The rows lie along a hidden order. The number after each row says roughly how far along it the row is, from 0 to 15. A new part has a new order.
[  6   1   7  -1  -7 -13  -7   1  -6   1   9   6 -12   4  -4   5  -1  -2
   2 -11  -5   6   1   2  -1  18  -7  -5   4  15   8   0   5  -3  -7   1
  -7  25  -3  17  -2  -3 -26  11  12  24] -> 4
[  4   5  -9  15   3   0   0  11   8 -18 -17  -1   3   2  -5   2   1 -20
 -16  -4 -14  -9 -15   0   7   4  -8  -4  -5   3   5  14  -5  -4   8  -5
  -8 -12  -2 -12   0   4  -5  -4   8  12] -> 15
[  3   1   0  -2  -4 -18  -9  -1  -9  12  28   2 -10   1   5   6  -1 -10
  11  -1   0   4  -2   2 -10  25  -5  -3  14  14   6 -11  14  -4  -9   3
   2  28  -3  15  -4  -3  -8  10  20  12] -> 2
[  1 -11  -9 -11  -2 -12  -3 -13  -4  34  20   8   0   3  -6   0  -2  44
  16  15   7   7  12   7 -21  -8   9   2   9   5   4 -14   2   3  -5   0
  -3  27   4  11  -5   1 -15   7   3  -4] -> 1
[  4  -4  -1  -2  -1 -23  -5  -8  -2  21  36  13   2   3  -1   3  -2  23
  11   6   0   2  -3   3 -19   6   3  -1   5   6  10 -14   7  -2  -1  -2
   0  31  -1  15  -5   3 -16   6  21   9] -> 0
[ -6  -1  25 -14  -8  10   5 -45   3  27  24  21   4   5   8 -11  -2  40
  40  -2   7  12  14   4 -33 -34  16   5 -33   9   2  -3  13  11   4  -1
   4   8   1   8   0   3 -37   8 -26 -33] -> 6
[ -4  -9  -6 -11   2  -8   1 -22   0  37  26   6   7  -1   5  -4  -2  30
  23  19  12   2  10   5 -31 -10  13   5   1  -2   1 -19  14   4   1   0
   7  16   4   4  -2   3  -5   0  -1 -30] -> 4
[  3 -13  -8 -11  -7  -7  -5  -6  -8  26   4   9  -7   4 -14   2  -2  53
   1   9   5   8  15   8  -7   1   4   0  14   8   2 -12  -6   4  -5   2
  -8  23   4  21  -6  -1 -13  10   1   3] -> 1
[  1   0 -15   3  -5   2  -8   8  -6  -5 -21 -12 -17  -2   1   3  -1 -32
  -3  -9  -7   4  -5   7  -1  38 -10  -8  19  28   9  13   2  -3  -3   2
 -14   5   3   7  -1  -7 -15  10  -1  -3] -> 9
[  3  -3  -1  -5  -1 -21  -7  -5  -5  22  33   6  -2   1   1   3  -2   7
  13   9   2   4   0   3 -20  12   1  -2  11   8   8 -14  12  -2  -7   0
   0  26   0  16  -5   1 -15   7  15   6] -> 0
[  8   3  34  -3  -8  -7   2   8  -4 -18  12  19   1   8 -17   3   1  22
 -18 -18  -4   4   6  -8  26 -22  -1   2 -11 -18  -7  -4 -10   0  -6   1
   4   7  -7   8  -1   3   2  -2   7  44] -> 13
[ -4  -4   8 -17  -3   0   1  -5 -11  18  13   2  -3  -4   2   0   0  41
  11   4  16   8  17  -2   4  -6   9   5  10 -11  -9 -15   3   2 -12   5
   7   7   3   8  -2  -4  16   4  -5 -18] -> 9
[  7  -7 -11  11   3  -3   2   7  11  -9 -14   9  10   5 -20   1   1  35
 -21   9 -11 -10  -9   3  -1 -19  -1   0  -8  -8   5   7 -16  -1  12  -8
  -9  -3   0  -6   0   7 -11  -7   3  20] -> 12
